Below are the code and all the weights of a small trained network. Each question names an input and a target symbol and asks about switching units off, where a switched-off unit gives its printed mean instead of its output.

import numpy as np


def w(rows, s, z=0):
    codes = np.array(rows[::2]) - 128.0
    scale = np.full(codes.shape[1], s)
    scale[-1] = z or s
    return codes * scale


def f(y):
    return y / 2 * (1 + np.tanh(0.7978845608 * (y + 0.044715 * y**3)))


def softmax(a):
    e = np.exp(a - a.max(-1, keepdims=True))
    return e / e.sum(-1, keepdims=True)


def log_softmax(a):
    a = a - a.max(-1, keepdims=True)
    return a - np.log(np.exp(a).sum(-1, keepdims=True))


def net(x, mask):
    ids = ['αβγδεζθλξπστφψ'.index(c) for c in x.split()]
    T = len(ids)
    res = E[ids] + P[:T]
    r = res
    for j in range(3):
        rows = slice(4 * j, 4 * j + 4)
        q, k, v = (r @ M[0][rows].T for M in (Q, K, V))
        z = softmax(np.where(np.tri(T) > 0, q @ k.T / 4**0.5, -1e9)) @ v
        o = O[0][rows]
        res = res + np.where(mask[j], z, o[:, -1]) @ o[:, :-1]
    y = f(res @ A[0][:, :-1].T + A[0][:, -1])
    res = res + np.where(mask[3:27], y, B[0][:, -1]) @ B[0][:, :-1]
    return log_softmax(res[-1] @ U[:, :-1].T + U[:, -1])


Q, K, V, O, A, B = {}, {}, {}, {}, {}, {}
E = w([
[141,179,185,72,146,156,164,134],'α',
[142,3,69,134,157,108,149,165],'β',
[130,135,53,134,188,111,177,109],'γ',
[159,50,190,121,91,119,145,134],'δ',
[183,83,145,199,117,210,129,194],'ε',
[78,124,174,184,135,154,130,160],'ζ',
[224,107,123,161,179,47,157,74],'θ',
[138,44,177,136,192,116,99,75],'λ',
[119,71,100,132,82,126,174,85],'ξ',
[233,91,127,72,139,206,152,147],'π',
[113,98,153,116,167,21,158,147],'σ',
[177,151,185,133,150,94,159,227],'τ',
[83,24,92,69,136,181,143,153],'φ',
[175,115,138,202,237,177,82,126],'ψ',
],0.018)
P = w([
[110,196,58,113,67,103,5,89],'0',
[105,142,113,135,100,133,116,104],'1',
[100,138,139,146,127,138,160,99],'2',
[97,127,146,151,132,158,196,105],'3',
[97,111,164,162,142,162,217,103],'4',
[91,116,179,150,150,165,245,107],'5',
[86,96,180,167,159,175,254,106],'6',
],0.011)
Q[0] = w([
[94,155,74,68,98,192,166,136],'H1',
[117,138,113,68,173,136,64,31],'H1',
[170,26,92,87,230,125,183,159],'H1',
[70,106,205,157,179,193,244,73],'H1',
[127,153,191,88,82,84,32,180],'H2',
[125,124,84,115,92,112,1,79],'H2',
[125,53,211,126,200,130,126,90],'H2',
[149,211,131,101,168,115,121,98],'H2',
[114,173,126,22,89,69,2,153],'H3',
[104,158,71,79,227,75,224,167],'H3',
[73,139,150,173,193,92,145,234],'H3',
[180,148,12,116,131,100,48,163],'H3',
],0.0091)
K[0] = w([
[145,94,160,193,142,96,83,121],'H1',
[151,143,110,167,80,123,102,188],'H1',
[70,164,184,174,107,141,205,110],'H1',
[149,60,151,154,178,130,252,146],'H1',
[133,152,55,122,96,118,80,91],'H2',
[139,187,90,91,80,83,50,154],'H2',
[125,154,110,150,156,160,226,141],'H2',
[88,58,114,121,62,120,70,161],'H2',
[157,162,67,156,96,132,38,127],'H3',
[138,106,166,183,111,175,135,114],'H3',
[166,123,112,107,97,156,153,58],'H3',
[105,151,141,102,72,121,53,104],'H3',
],0.012)
V[0] = w([
[77,127,113,101,104,56,162,79],'H1',
[127,83,209,123,41,106,91,161],'H1',
[110,110,144,72,207,130,133,211],'H1',
[86,138,97,150,44,201,164,110],'H1',
[114,211,130,194,211,177,102,108],'H2',
[126,71,147,162,67,154,68,164],'H2',
[99,75,140,129,220,114,84,66],'H2',
[1,150,148,168,68,86,121,133],'H2',
[52,210,124,123,189,150,72,152],'H3',
[74,78,68,61,169,146,135,197],'H3',
[183,146,97,183,91,68,169,221],'H3',
[138,141,204,29,75,133,128,118],'H3',
],0.0099)
O[0] = w([
[82,141,88,112,97,15,188,54,155],'H1',
[93,86,255,116,48,115,108,178,128],'H1',
[108,103,133,60,183,148,72,176,116],'H1',
[68,191,62,148,48,207,109,147,158],'H1',
[106,182,151,196,155,160,87,132,135],'H2',
[139,35,128,182,121,216,158,154,152],'H2',
[68,106,133,164,148,105,31,88,162],'H2',
[33,92,160,177,167,104,234,144,62],'H2',
[88,148,150,100,230,162,178,149,2],'H3',
[50,83,64,82,106,118,94,179,144],'H3',
[162,169,128,181,114,59,132,193,95],'H3',
[113,191,207,41,76,110,105,112,101],'H3',
],0.0085,0.0058)
A[0] = w([
[128,164,146,166,145,195,115,25,88],'N1',
[194,100,237,154,197,135,135,126,115],'N2',
[79,137,107,155,109,122,184,177,84],'N3',
[187,92,93,156,171,103,210,128,54],'N4',
[181,107,91,127,174,80,146,165,82],'N5',
[205,142,104,161,86,254,108,151,157],'N6',
[84,114,143,71,105,158,103,93,146],'N7',
[140,143,179,163,144,108,167,72,126],'N8',
[99,113,203,105,152,93,111,194,85],'N9',
[138,121,99,72,95,137,244,179,115],'N10',
[158,153,90,95,93,96,148,182,221],'N11',
[112,81,51,72,166,136,127,199,124],'N12',
[165,182,84,46,133,148,142,130,37],'N13',
[91,242,177,169,128,103,171,146,80],'N14',
[137,97,194,110,63,120,144,170,172],'N15',
[178,65,125,124,101,124,92,197,69],'N16',
[149,179,128,136,244,162,42,188,51],'N17',
[50,143,132,121,183,23,94,119,107],'N18',
[146,104,127,158,157,156,163,124,126],'N19',
[184,182,87,185,97,141,135,137,122],'N20',
[52,107,55,138,183,101,155,76,116],'N21',
[109,216,47,171,103,122,207,82,65],'N22',
[149,222,112,176,143,88,54,123,2],'N23',
[36,142,163,98,120,51,163,57,139],'N24',
],0.0073,0.0053)
B[0] = w([
[146,174,71,124,19,165,196,151,183],'N1',
[177,121,173,62,133,161,117,191,195],'N2',
[121,114,131,130,176,52,113,160,154],'N3',
[148,128,142,180,71,157,98,222,159],'N4',
[112,116,124,52,69,215,127,173,150],'N5',
[84,96,72,62,111,76,178,161,248],'N6',
[132,137,68,149,190,132,215,105,168],'N7',
[127,156,207,170,66,132,178,151,169],'N8',
[93,114,88,182,199,253,17,70,146],'N9',
[15,179,84,169,108,95,27,165,171],'N10',
[55,112,69,129,197,22,111,162,172],'N11',
[125,218,222,168,157,99,63,109,166],'N12',
[94,90,146,219,151,96,116,90,144],'N13',
[164,111,99,160,83,82,124,102,149],'N14',
[68,92,110,84,139,132,113,112,191],'N15',
[146,117,143,170,164,140,109,47,180],'N16',
[86,184,152,149,46,98,66,71,167],'N17',
[190,88,99,98,116,210,173,242,169],'N18',
[171,145,137,130,118,95,115,157,156],'N19',
[98,191,167,133,75,79,94,151,181],'N20',
[155,186,109,205,157,126,140,60,210],'N21',
[149,120,157,67,181,166,78,236,190],'N22',
[94,7,131,60,138,140,161,104,144],'N23',
[155,92,118,87,161,145,217,88,208],'N24',
],0.0049,0.012)
U = w([
[117,221,193,32,139,186,184,118,238],'α',
[145,59,112,157,151,103,88,132,37],'β',
[170,190,103,122,178,167,162,138,171],'γ',
[97,91,227,84,63,126,128,87,75],'δ',
[152,92,132,113,88,221,158,201,66],'ε',
[92,139,197,186,144,199,190,144,121],'ζ',
[232,143,168,143,112,111,148,100,120],'θ',
[198,77,170,122,154,248,154,37,155],'λ',
[99,160,109,142,58,107,204,89,114],'ξ',
[176,138,106,3,108,159,109,118,79],'π',
[149,85,155,82,187,107,208,153,140],'σ',
[106,159,231,85,154,95,103,198,253],'τ',
[61,109,118,73,173,182,128,95,89],'φ',
[147,181,180,151,99,214,78,87,119],'ψ',
],0.0063,0.0043)

Each question gives the input, a string of symbols that net reads in full, and the target symbol t.
The units are the heads (4 rows each of Q, K, V and O) and the neurons (one row each of A and B). Each row of codes is followed by its name. A weight is (code - 128) times the scale printed after its matrix; where a second scale follows, it is the last column's (O, A, B and U).
mask holds one flag per unit, heads first, then neurons. A switched-off unit (its flag False) gives its mean, the last column of its rows in O or B, instead of its output. The means were averaged over made-up inputs and are rounded, as every weight is.
A unit's drop is (log p(t) with every unit on - log p(t) with that unit switched off) / (log p(t) with every unit on - log p(t) with every unit switched off).
The circuit of an input: a set's keep is (log p(t) with only the set's units on - log p(t) with every unit switched off) / (log p(t) with every unit on - log p(t) with every unit switched off). Starting from the 12 units with the biggest drops (on a tie, the unit counted first), units are removed one at a time, each time the one whose removal leaves the highest keep (on an exact tie, the one counted first), for as long as the keep stays at least 0.8.
circuit, biggest first: the units of the circuit, biggest drop first
most important unit: the unit with the biggest drop
top k neurons: the k neurons with the biggest drops, biggest first
heads that matter: for each layer, one digit per head in row order, 1 if its drop is at least 0.15 and else 0, layers parted by /
input ξ ξ ξ, target ξ: heads that matter => 100
input θ π π, target π: most important unit => H2
input σ ξ ψ β ε, target β: heads that matter => 001
input θ ε β ψ τ ψ, target τ: circuit, biggest first => [H1 H3]
input ξ τ θ α ψ, target ψ: top 2 neurons => [N17 N24]
input δ ε ξ σ ψ, target ψ: heads that matter => 010
input β ζ ε ξ, target ε: top 2 neurons => [N22 N21]
input ε ε φ δ, target δ: circuit, biggest first => [H1 H3]
input ξ φ ε ξ ψ, target ξ: top 2 neurons => [N1 N6]
input ζ γ ξ π ε ε, target ε: circuit, biggest first => [H1 N6]
input ε θ λ ξ λ, target ξ: top 2 neurons => [N1 N2]
input β ζ τ λ γ γ λ, target γ: heads that matter => 110
input τ φ α γ, target γ: circuit, biggest first => [H1 N21]
input ε α θ τ τ τ γ, target τ: heads that matter => 011
input φ ξ π δ ε π, target π: circuit, biggest first => [N6 H2]
input φ ε ξ ζ δ, target δ: circuit, biggest first => [H3 H1]
input β ξ δ θ, target θ: heads that matter => 001
input ψ ε λ β, target β: heads that matter => 011
input ξ σ β φ ξ φ, target ξ: top neuron => [N21]
input ζ γ λ π λ, target π: circuit, biggest first => [H2]
input φ σ θ σ π θ θ, target θ: circuit, biggest first => [H3 H1]
input τ γ ψ δ σ λ, target λ: top 2 neurons => [N6 N24]
